Here is a tiny trained network, its code and every weight. The questions are about switching its units off for an input and a target symbol, where a switched-off unit gives its printed mean instead of its output.

import numpy as np


def w(rows, s, z=0):
    codes = np.array(rows[::2]) - 128.0
    scale = np.full(codes.shape[1], s)
    scale[-1] = z or s
    return codes * scale


def f(y):
    return y / 2 * (1 + np.tanh(0.7978845608 * (y + 0.044715 * y**3)))


def softmax(a):
    e = np.exp(a - a.max(-1, keepdims=True))
    return e / e.sum(-1, keepdims=True)


def log_softmax(a):
    a = a - a.max(-1, keepdims=True)
    return a - np.log(np.exp(a).sum(-1, keepdims=True))


def net(x, mask):
    ids = ['βλμπσφψ'.index(c) for c in x.split()]
    T = len(ids)
    res = E[ids] + P[:T]
    u = 0
    for l in range(3):
        r = res
        for j in range(3):
            rows = slice(2 * j, 2 * j + 2)
            q, k, v = (r @ M[l][rows].T for M in (Q, K, V))
            z = softmax(np.where(np.tri(T) > 0, q @ k.T / 2**0.5, -1e9)) @ v
            o = O[l][rows]
            res = res + np.where(mask[u + j], z, o[:, -1]) @ o[:, :-1]
        u += 3
        y = f(res @ A[l][:, :-1].T + A[l][:, -1])
        res = res + np.where(mask[u : u + 12], y, B[l][:, -1]) @ B[l][:, :-1]
        u += 12
    return log_softmax(res[-1] @ U[:, :-1].T + U[:, -1])


Q, K, V, O, A, B = {}, {}, {}, {}, {}, {}
E = w([
[74,143,153,6],'β',
[117,176,71,83],'λ',
[2,134,170,182],'μ',
[184,89,32,200],'π',
[125,235,155,121],'σ',
[128,202,123,220],'φ',
[205,215,49,150],'ψ',
],0.011)
P = w([
[253,110,184,39],'0',
[55,184,77,98],'1',
[85,189,86,105],'2',
[121,195,103,101],'3',
[140,196,115,105],'4',
[158,190,121,92],'5',
],0.0051)
Q[0] = w([
[171,71,91,147],'L0H0',
[60,162,105,139],'L0H0',
[87,178,78,144],'L0H1',
[173,103,27,126],'L0H1',
[49,5,204,151],'L0H2',
[177,84,102,124],'L0H2',
],0.015)
K[0] = w([
[149,177,58,100],'L0H0',
[166,121,180,182],'L0H0',
[218,134,63,146],'L0H1',
[151,7,116,103],'L0H1',
[2,66,123,136],'L0H2',
[129,86,29,116],'L0H2',
],0.012)
V[0] = w([
[104,136,22,59],'L0H0',
[138,128,175,154],'L0H0',
[5,102,107,55],'L0H1',
[79,4,188,118],'L0H1',
[50,136,255,218],'L0H2',
[30,239,106,189],'L0H2',
],0.0049)
O[0] = w([
[124,91,24,127,169],'L0H0',
[111,133,150,139,112],'L0H0',
[98,145,221,101,74],'L0H1',
[123,136,210,95,2],'L0H1',
[74,202,203,129,53],'L0H2',
[145,254,86,144,183],'L0H2',
],0.0065,0.0039)
A[0] = w([
[168,89,112,60,140],'L0N0',
[123,115,207,93,252],'L0N1',
[103,78,237,34,71],'L0N2',
[85,131,133,2,118],'L0N3',
[157,162,16,145,174],'L0N4',
[71,141,115,145,198],'L0N5',
[10,190,117,111,121],'L0N6',
[96,189,76,193,212],'L0N7',
[160,172,74,55,177],'L0N8',
[188,72,135,119,69],'L0N9',
[189,193,144,147,32],'L0N10',
[133,85,161,185,230],'L0N11',
],0.0081,0.0039)
B[0] = w([
[95,40,89,113,144],'L0N0',
[23,189,73,98,133],'L0N1',
[87,211,38,172,131],'L0N2',
[107,128,23,129,144],'L0N3',
[205,88,205,139,250],'L0N4',
[198,159,92,132,155],'L0N5',
[207,127,58,172,168],'L0N6',
[229,124,112,121,218],'L0N7',
[171,66,116,81,196],'L0N8',
[96,65,127,171,127],'L0N9',
[154,104,115,83,131],'L0N10',
[56,254,135,206,132],'L0N11',
],0.0075,0.011)
Q[1] = w([
[117,112,254,144],'L1H0',
[241,148,95,149],'L1H0',
[181,102,87,202],'L1H1',
[182,159,10,132],'L1H1',
[78,137,121,113],'L1H2',
[89,198,142,36],'L1H2',
],0.012)
K[1] = w([
[163,108,77,213],'L1H0',
[93,106,246,113],'L1H0',
[176,146,218,171],'L1H1',
[191,136,214,103],'L1H1',
[97,156,157,115],'L1H2',
[122,232,194,121],'L1H2',
],0.011)
V[1] = w([
[95,178,221,84],'L1H0',
[120,90,188,112],'L1H0',
[143,28,93,133],'L1H1',
[134,125,135,2],'L1H1',
[114,145,180,60],'L1H2',
[176,118,28,88],'L1H2',
],0.0088)
O[1] = w([
[68,92,52,55,59],'L1H0',
[239,159,3,129,103],'L1H0',
[153,105,13,243,189],'L1H1',
[247,229,31,92,129],'L1H1',
[167,202,90,106,70],'L1H2',
[56,91,201,75,249],'L1H2',
],0.0053,0.015)
A[1] = w([
[143,71,166,194,78],'L1N0',
[63,151,132,191,130],'L1N1',
[169,99,125,76,96],'L1N2',
[101,115,119,187,115],'L1N3',
[181,75,142,36,83],'L1N4',
[206,145,160,113,166],'L1N5',
[63,212,149,142,67],'L1N6',
[160,2,120,98,155],'L1N7',
[151,155,161,176,135],'L1N8',
[92,130,83,184,32],'L1N9',
[172,132,197,208,186],'L1N10',
[93,101,155,105,2],'L1N11',
],0.0082,0.0061)
B[1] = w([
[58,202,123,143,197],'L1N0',
[169,230,184,138,133],'L1N1',
[135,111,138,180,158],'L1N2',
[53,144,177,164,141],'L1N3',
[152,136,89,183,175],'L1N4',
[129,126,183,125,217],'L1N5',
[117,255,20,99,134],'L1N6',
[76,186,117,204,253],'L1N7',
[156,132,200,111,163],'L1N8',
[60,94,162,169,124],'L1N9',
[128,190,191,74,245],'L1N10',
[196,172,112,199,119],'L1N11',
],0.0074,0.012)
Q[2] = w([
[155,181,95,226],'L2H0',
[63,99,33,76],'L2H0',
[85,147,69,60],'L2H1',
[139,57,148,63],'L2H1',
[139,35,92,228],'L2H2',
[235,162,228,253],'L2H2',
],0.0059)
K[2] = w([
[147,139,186,107],'L2H0',
[64,144,143,146],'L2H0',
[187,93,117,158],'L2H1',
[172,157,107,181],'L2H1',
[183,65,153,196],'L2H2',
[157,136,73,244],'L2H2',
],0.011)
V[2] = w([
[111,244,114,244],'L2H0',
[40,98,235,111],'L2H0',
[189,11,132,205],'L2H1',
[62,67,203,76],'L2H1',
[244,193,142,42],'L2H2',
[18,252,183,129],'L2H2',
],0.0039)
O[2] = w([
[80,197,226,223,254],'L2H0',
[88,242,170,3,104],'L2H0',
[197,204,11,104,66],'L2H1',
[157,175,238,72,83],'L2H1',
[89,24,171,109,83],'L2H2',
[36,137,66,54,193],'L2H2',
],0.0037,0.0073)
A[2] = w([
[154,33,120,212,60],'L2N0',
[72,233,157,189,254],'L2N1',
[163,128,199,147,5],'L2N2',
[166,93,162,101,208],'L2N3',
[72,78,134,123,130],'L2N4',
[170,56,141,94,240],'L2N5',
[119,187,83,111,34],'L2N6',
[107,220,54,140,100],'L2N7',
[173,155,103,11,114],'L2N8',
[55,25,1,95,70],'L2N9',
[83,135,122,155,20],'L2N10',
[133,65,46,58,73],'L2N11',
],0.0072,0.0062)
B[2] = w([
[98,90,162,139,156],'L2N0',
[143,123,71,99,250],'L2N1',
[63,174,141,158,151],'L2N2',
[121,90,103,97,151],'L2N3',
[153,189,114,143,131],'L2N4',
[140,64,148,87,148],'L2N5',
[118,65,140,187,128],'L2N6',
[140,74,126,125,151],'L2N7',
[132,133,96,84,137],'L2N8',
[138,143,255,177,141],'L2N9',
[166,121,122,80,132],'L2N10',
[120,40,128,144,133],'L2N11',
],0.01,0.02)
U = w([
[2,70,115,80,95],'β',
[161,65,41,79,178],'λ',
[126,217,50,56,123],'μ',
[55,173,108,165,86],'π',
[168,126,106,27,254],'σ',
[73,159,207,67,130],'φ',
[184,145,170,161,14],'ψ',
],0.0076,0.0046)

Each question gives the input, a string of symbols that net reads in full, and the target symbol t.
The units are the heads (2 rows each of Q, K, V and O) and the neurons (one row each of A and B). Each row of codes is followed by its name. A weight is (code - 128) times the scale printed after its matrix; where a second scale follows, it is the last column's (O, A, B and U).
mask holds one flag per unit, layer by layer, with each layer's heads first. A switched-off unit (its flag False) gives its mean, the last column of its rows in O or B, instead of its output. The means were averaged over made-up inputs and are rounded, as every weight is.
A unit's drop is (log p(t) with every unit on - log p(t) with that unit switched off) / (log p(t) with every unit on - log p(t) with every unit switched off).
unit that matters most: the unit with the biggest drop
k most important neurons: the k neurons with the biggest drops, biggest first
k most important neurons of layer l: the k neurons of layer l with the biggest drops, biggest first
drop when u is switched off: that unit's drop, to one decimal
input π π λ π β, target π: unit that matters most : L0N3
input β π π π λ π, target π: 2 most important neurons : (L1N7; L1N0)
input σ ψ σ σ β σ, target λ: 2 most important neurons : (L1N10; L0N6)
input β σ σ, target σ: 2 most important neurons : (L1N7; L1N0)
input λ β β ψ λ σ, target ψ: 2 most important neurons : (L2N1; L0N8)
input π ψ σ, target μ: 2 most important neurons : (L0N9; L0N0)
input β λ σ π, target φ: 4 most important neurons : (L0N2; L0N3; L0N6; L0N4)
input π λ μ β, target μ: 2 most important neurons of layer 1 : (L1N0; L1N3)
input φ σ σ μ β ψ, target ψ: 2 most important neurons of layer 1 : (L1N4; L1N2)
input μ λ σ λ φ, target β: 3 most important neurons : (L1N6; L0N1; L0N4)
input λ ψ ψ σ λ, target ψ: 2 most important neurons : (L2N1; L0N4)
input π ψ σ β β φ, target μ: 2 most important neurons of layer 0 : (L0N9; L0N7)
input π ψ λ π, target μ: 3 most important neurons : (L1N0; L2N1; L1N7)
input λ π λ ψ λ, target ψ: 2 most important neurons : (L0N4; L2N1)
input λ μ π μ ψ π, target ψ: 2 most important neurons : (L0N6; L0N4)
input σ π λ β, target λ: 2 most important neurons of layer 0 : (L0N6; L0N2)
input π ψ φ, target μ: 2 most important neurons : (L2N1; L1N0)
input ψ μ π, target π: unit that matters most : L0H2
input β β λ φ, target φ: 2 most important neurons : (L0N2; L0N3)
input ψ β μ λ π β, target π: 2 most important neurons : (L2N9; L0N4)
input π σ β π β β, target μ: 4 most important neurons of layer 1 : (L1N0; L1N3; L1N7; L1N9)
input σ σ β, target λ: 3 most important neurons of layer 1 : (L1N7; L1N0; L1N10)
input μ β π π φ β, target β: unit that matters most : L1H1
input μ π β, target β: drop when L2H2 is switched off : 0.7
input φ π σ, target σ: drop when L2H0 is switched off : 0.2
input μ β φ β λ, target β: drop when L2N10 is switched off : 0.0
input σ π λ, target λ: drop when L0N6 is switched off : 0.1
